Here is a tiny trained network, its code and every weight. The questions are about switching its units off for an input and a class, where a switched-off unit gives its printed mean instead of its output.

import numpy as np


def w(rows, s, z=0):
    codes = np.array(rows[::2]) - 128.0
    scale = np.full(codes.shape[1], s)
    scale[-1] = z or s
    return codes * scale


def f(y):
    return y / 2 * (1 + np.tanh(0.7978845608 * (y + 0.044715 * y**3)))


def log_softmax(a):
    a = a - a.max(-1, keepdims=True)
    return a - np.log(np.exp(a).sum(-1, keepdims=True))


def net(x, mask):
    res = np.array(x, float).reshape(1, 4) / 4 @ E
    y = f(res @ A[0][:, :-1].T + A[0][:, -1])
    res = res + np.where(mask, y, B[0][:, -1]) @ B[0][:, :-1]
    return log_softmax(res[-1] @ U[:, :-1].T + U[:, -1])


A, B = {}, {}
E = w([
[151,172,172,191],'x0',
[171,245,71,150],'x1',
[160,219,154,45],'x2',
[32,94,116,52],'x3',
],0.012)
A[0] = w([
[159,82,124,135,41],'n0',
[19,90,99,153,208],'n1',
[102,98,94,181,139],'n2',
[97,99,94,202,206],'n3',
[96,158,142,131,132],'n4',
[163,140,155,181,175],'n5',
[49,92,154,72,228],'n6',
[175,172,85,142,205],'n7',
[157,129,157,156,117],'n8',
[215,146,162,170,152],'n9',
[160,148,111,167,130],'n10',
[54,109,177,58,168],'n11',
[132,150,148,116,74],'n12',
[170,142,176,112,141],'n13',
[196,144,80,191,123],'n14',
[204,123,134,106,160],'n15',
[181,153,170,68,114],'n16',
[164,146,72,107,141],'n17',
[146,171,65,75,166],'n18',
[252,152,128,168,253],'n19',
[170,196,37,93,177],'n20',
[178,185,123,53,153],'n21',
[151,163,95,66,159],'n22',
[68,170,75,119,164],'n23',
],0.015,0.0046)
B[0] = w([
[126,112,101,135,139],'n0',
[216,58,106,110,197],'n1',
[215,146,73,127,166],'n2',
[234,137,40,132,185],'n3',
[55,116,105,156,138],'n4',
[203,130,143,218,187],'n5',
[145,51,178,47,208],'n6',
[2,200,170,115,203],'n7',
[135,101,125,173,156],'n8',
[142,132,199,184,214],'n9',
[81,150,167,148,174],'n10',
[61,38,224,89,201],'n11',
[98,173,118,151,138],'n12',
[178,154,177,176,163],'n13',
[25,173,196,155,206],'n14',
[191,180,145,175,166],'n15',
[204,192,121,155,181],'n16',
[83,171,120,72,165],'n17',
[67,167,70,42,190],'n18',
[106,193,193,191,251],'n19',
[12,221,90,67,220],'n20',
[149,206,96,87,211],'n21',
[143,163,117,57,184],'n22',
[97,71,118,85,167],'n23',
],0.0084,0.019)
U = w([
[196,152,161,84,4],'0',
[152,165,198,252,114],'1',
[109,15,188,89,165],'2',
[103,195,87,92,122],'3',
[213,100,19,128,254],'4',
],0.013,0.0036)

Each question gives the input, the list of numbers given to net, and the class t.
The units are the neurons (one row each of A and B). Each row of codes is followed by its name. A weight is (code - 128) times the scale printed after its matrix; where a second scale follows, it is the last column's (A, B and U).
mask holds one flag per neuron, in row order. A switched-off neuron (its flag False) gives its mean, the last column of its row in B, instead of its output. The means were averaged over made-up inputs and are rounded, as every weight is.
A unit's drop is (log p(t) with every unit on - log p(t) with that unit switched off) / (log p(t) with every unit on - log p(t) with every unit switched off).
The circuit of an input: a set's keep is (log p(t) with only the set's units on - log p(t) with every unit switched off) / (log p(t) with every unit on - log p(t) with every unit switched off). Starting from the 12 units with the biggest drops (on a tie, the unit counted first), units are removed one at a time, each time the one whose removal leaves the highest keep (on an exact tie, the one counted first), for as long as the keep stays at least 0.8.
circuit, biggest first: the units of the circuit, biggest drop first
k most important neurons: the k neurons with the biggest drops, biggest first
drop of u: that unit's drop, to one decimal
input [0,-7,6,-2], class 2: circuit, biggest first : n11
input [-8,-5,5,-4], class 2: 3 most important neurons : n11; n3; n19
input [-7,-3,2,-6], class 1: 3 most important neurons : n20; n6; n18
input [-4,2,-8,6], class 4: 2 most important neurons : n3; n2
input [-8,-2,-4,-7], class 4: 2 most important neurons : n3; n7
input [-6,-3,3,-4], class 0: 4 most important neurons : n20; n7; n14; n18
input [7,-6,-7,3], class 4: 2 most important neurons : n3; n2
input [4,-5,-2,0], class 2: 2 most important neurons : n21; n16
input [6,-1,-6,0], class 4: drop of n19 : 0.2
input [-6,-6,-5,-4], class 4: drop of n13 : 0.0
input [4,-2,7,2], class 0: drop of n20 : 0.9
